How the items are linked:
from | za ga ge di li
Maz | Lud Rir Mar Dev Mav
Lub | Non none Rir Sop Lud
Zad | Tel Dem Muk Kir Kap
Kir | Mar Non Lud Ver Dov
Tun | Taz Bor Daf Fip Koz
Nir | Tir none Zif Mul Nus
Non | Fik none Lub Nek Kir
Mar | Maz Fik Kir Dak Fep
Dov | Fep Kir Gif Teg none
Rir | Lub none Fik Ziz Maz
Vir | Koz Daf Pir Tup none
Dud | Pir Taz Koz Kes none
Fod | Fip Nuv Rol Muk Tup
Ver | Dak Nek Sez Tun Teg
Lud | Kir Lub Maz Sez Gif
Tir | Nuv none Nir Gub Rol
Paf | Teg Sez Mel Vir none
Rol | Fod Tir Nus Ras Siv
Nuv | Zif none Tir Rof Fod
Noz | Kap Muk Rep Gif none
Pir | Vir Vuk Dud Siv none
Taz | Vuk Meb Tun Nus Dud
Ziz | Sop none Buf Val Dev
Pag | Kes Fip Tup Kap none
Zag | Rep Tel Kap Fep none
Tel | Ras Mul Zad Mar Zag
Dak | Dev Buf Ver Taz Giz
Buf | Ziz none Nek Meb Dak
Teg | Giz Ver Paf Koz none
Mav | Gif Maz Fep Mel none
Sez | Ver Sop Dev Daf Paf
Koz | Dud Tun Vir Pag none
Rep | Noz Ras Zag Mav none
Giz | Mel Dak Teg Dud none
Biv | Bor none Val Nuv Daf
Mul | Gub none Dem Fik Tel
Gub | Rof none Mul Rir Ras
Nus | Rol Nir Fip Tel Kes
Daf | Tun Biv Vuk Fod Vir
Dem | Mul none Rof Non Zad
Ras | Muk Gub Tel Maz Rep
Bor | Meb none Biv Zif Tun
Gif | Dov Lud Mav Paf none
Fik | Rir none Non Buf Mar
Nek | Buf none Sop Bor Ver
Rof | Dem none Gub Lub Muk
Vuk | Daf Val Taz Rol Pir
Val | Biv none Meb Tir Vuk
Kap | Zag Zad Noz Dov none
Dev | Sez Ziz Dak Vuk Mel
Siv | Tup Rol Kes Rep none
Zif | Nir none Nuv Dem Fip
Muk | Zad Rof Ras Lud Noz
Meb | Val none Bor Nir Taz
Fep | Mav Mar Dov Giz none
Mel | Paf Dev Giz Pir none
Sop | Nek none Ziz Biv Sez
Tup | Pag Fod Siv Noz none
Fip | Nus Zif Fod Zad Pag
Kes | Siv Nus Pag Zag none

In the rows, 58 stands for zero.

The rows follow the links: the fewer symbols apart two items are, the more alike their rows tend to be.

Each row is also shifted at random along 3 hidden directions that mean nothing.

Some items, each with a row of numbers:
Daf
15 59 59 61 64 53 70 57 59 59 65 52 56 58 56 48 55 66 51 58 65 64 47 57 58 48 52 61 57 60 54 64 58 53 57 58 58 51 62 60 62 55 52 55 59 50 53 62
Zad
49 59 55 58 56 66 52 50 53 48 55 54 60 60 54 62 60 58 58 54 58 61 59 60 68 51 63 58 67 59 54 61 53 61 56 60 59 57 51 59 52 56 57 57 61 55 64 54
Zif
83 59 62 53 57 55 59 60 58 60 56 61 56 60 54 61 49 50 54 50 53 57 53 62 67 58 66 57 56 59 52 60 60 54 61 57 67 56 57 51 64 65 57 66 62 55 56 57
Val
53 69 64 59 56 64 51 57 60 56 46 50 49 66 59 62 57 54 56 54 57 53 61 63 54 69 71 62 48 59 56 58 58 54 68 57 53 76 62 56 58 56 59 52 62 54 61 64
Tun
28 46 59 58 54 62 56 56 52 56 60 55 53 62 54 55 58 60 52 57 59 58 57 56 61 54 64 57 59 49 54 60 56 58 59 54 53 55 57 61 53 55 57 63 56 59 62 54
Ras
69 69 58 54 58 48 60 55 66 62 51 61 55 52 48 55 63 57 59 58 56 60 56 62 58 58 48 52 60 63 52 56 49 64 59 61 59 58 59 62 59 58 59 56 55 58 56 50
Nir
50 62 60 58 54 60 55 62 57 54 59 52 53 63 68 63 60 55 61 52 57 56 57 62 62 58 72 63 56 61 53 60 62 53 59 56 68 60 56 51 59 63 61 57 64 48 63 72
Lub
68 65 65 54 63 62 56 59 55 59 59 59 53 59 61 60 55 64 56 57 60 54 51 57 61 65 57 59 54 61 56 66 54 53 60 53 65 65 61 56 62 57 58 55 63 49 53 61
Siv
50 55 54 61 53 57 61 60 66 55 64 52 61 62 60 58 62 48 58 59 59 61 60 58 49 56 52 61 60 62 62 54 54 61 60 57 53 56 60 52 54 59 60 50 56 65 56 59
Rof
61 69 63 50 61 56 57 55 61 56 56 62 55 49 57 58 52 62 58 58 60 59 52 60 63 62 54 60 58 66 55 62 59 56 55 62 67 59 56 59 65 57 59 59 62 57 52 59
Lud
72 57 59 54 57 61 57 55 56 58 65 60 58 54 59 59 57 69 53 66 66 56 60 51 57 69 48 55 60 58 67 66 57 63 58 53 57 62 63 60 53 55 62 60 56 64 57 48
Sop
19 66 59 59 61 62 54 56 53 52 60 57 59 62 63 66 58 63 59 58 61 54 59 61 61 66 58 64 59 61 66 62 61 56 53 59 64 62 60 53 55 60 59 56 63 51 63 64
Rep
71 66 57 60 58 54 62 59 65 59 53 58 59 56 51 56 62 52 60 58 55 64 58 60 53 50 47 58 60 61 53 52 51 60 58 61 55 56 56 59 63 56 53 50 56 58 51 56
Rol
80 65 60 57 57 43 68 60 63 62 59 52 54 65 51 54 64 52 57 53 54 59 49 67 56 59 55 59 58 65 51 53 52 59 65 58 57 61 68 54 58 59 59 57 58 55 53 60
Muk
87 64 59 53 62 52 65 51 60 57 56 63 59 47 51 56 49 61 54 60 61 65 52 58 61 63 45 58 62 62 56 61 57 61 54 61 60 58 57 65 61 55 58 64 61 60 51 50
Ziz
45 58 55 48 64 44 60 65 60 69 59 75 60 49 54 57 54 57 62 62 51 54 62 52 56 69 47 44 58 55 63 52 62 61 55 63 58 55 60 62 64 62 64 70 54 67 56 43
Gif
58 52 55 62 53 67 56 56 59 54 62 55 64 57 65 61 56 62 57 66 65 59 62 52 54 58 49 64 57 60 68 64 58 62 59 53 54 59 59 54 53 50 59 50 59 61 56 57
Gub
48 74 64 53 62 49 62 62 62 66 53 64 51 51 53 52 62 53 65 52 51 59 48 66 61 53 49 56 59 68 40 53 48 54 58 57 70 53 56 60 72 62 54 56 63 47 52 60
Rir
71 63 61 53 57 62 50 60 60 60 56 60 54 58 61 63 58 63 61 62 55 49 64 58 54 72 57 52 56 59 63 58 55 61 68 53 56 70 60 58 55 57 63 54 59 62 61 51
Pir
103 60 57 60 61 51 66 59 64 64 51 56 55 59 50 51 50 50 51 61 59 60 56 58 48 62 57 56 47 54 59 52 58 59 67 62 44 66 62 60 64 57 56 59 51 67 47 54
Kes
83 56 54 59 52 59 61 57 61 55 61 49 60 62 66 56 58 51 60 53 60 62 58 61 54 52 66 65 54 58 61 53 62 59 58 58 56 54 56 53 55 59 58 54 59 58 58 66

Where do the symbols, taken in turn from left to right, take each start?
Answer with the item's name.
41 63 61 62 56 68 44 53 52 49 52 51 56 64 60 65 62 55 59 51 56 56 59 61 68 52 69 63 64 65 52 63 54 55 58 57 66 62 51 52 56 59 56 55 66 47 64 65
li ge ga: Rof
43 60 58 62 60 62 50 60 45 57 52 58 60 64 53 59 58 54 58 50 49 52 59 59 66 59 62 57 61 60 53 56 57 51 55 57 62 59 57 53 59 63 55 61 63 46 63 62
za di: Meb
86 58 57 51 61 46 66 59 64 70 54 60 53 54 45 51 50 55 51 63 57 55 55 58 46 68 58 49 50 49 56 55 57 60 63 64 43 64 64 67 62 56 62 65 50 70 54 45
di di ge: Tel
55 49 56 59 55 65 52 52 57 53 57 59 63 50 53 60 55 55 58 63 59 65 62 53 61 49 53 56 64 57 61 57 55 64 56 59 60 48 48 59 52 54 60 63 54 68 56 52
za za di di: Mel
62 53 53 58 71 36 68 61 49 71 59 72 57 54 38 45 55 57 53 51 46 60 50 57 63 50 44 48 66 57 48 53 56 55 53 64 61 38 58 61 69 62 50 74 52 53 54 45
ge za li: Teg
27 53 58 57 58 54 65 60 57 62 61 54 50 57 59 49 63 60 59 53 58 57 55 61 54 49 64 58 57 52 46 56 61 53 57 57 57 53 55 67 62 55 54 56 58 45 62 64
ga ge: Bor
44 41 51 57 53 60 60 61 58 55 68 58 61 56 58 59 55 51 59 59 58 64 59 52 63 47 57 58 65 58 59 59 58 61 59 53 62 42 53 52 51 59 60 64 53 66 56 56
ga di li: Kap
26 57 61 64 55 66 53 60 50 59 51 53 51 67 58 57 58 57 56 50 57 56 57 60 63 54 72 62 54 58 47 61 57 51 62 55 63 62 55 53 59 60 53 57 63 46 60 65
di za di: Mul
66 63 62 55 56 62 55 57 60 50 61 54 57 61 67 65 52 60 56 56 62 58 54 61 61 68 69 66 55 65 64 65 64 57 61 58 64 70 61 48 55 60 64 56 65 59 60 63
li li di: Noz
29 52 56 63 59 58 70 55 60 60 62 54 57 57 61 50 56 58 52 63 67 66 55 55 53 48 53 64 55 59 57 61 57 56 58 57 57 49 58 58 61 53 52 53 55 56 50 60
ga ge za ga: Biv
49 43 57 53 59 60 55 62 50 64 64 70 57 48 53 54 58 66 56 61 56 55 60 51 64 51 49 48 65 55 57 63 55 63 58 51 61 45 58 64 54 54 58 69 52 63 59 37
li ga ga za: Fik
65 61 54 65 57 59 48 54 49 47 50 47 60 72 61 67 66 57 58 52 56 49 66 59 54 68 67 62 54 54 65 56 65 59 54 63 48 72 59 58 48 59 57 51 59 52 73 71
li za ga: Dev
32 45 60 49 52 69 47 63 52 57 62 68 57 52 62 65 55 64 61 63 60 51 65 51 66 62 62 46 62 53 65 64 60 59 59 52 64 57 53 60 48 57 67 66 57 69 64 45
li za li ge di: Teg
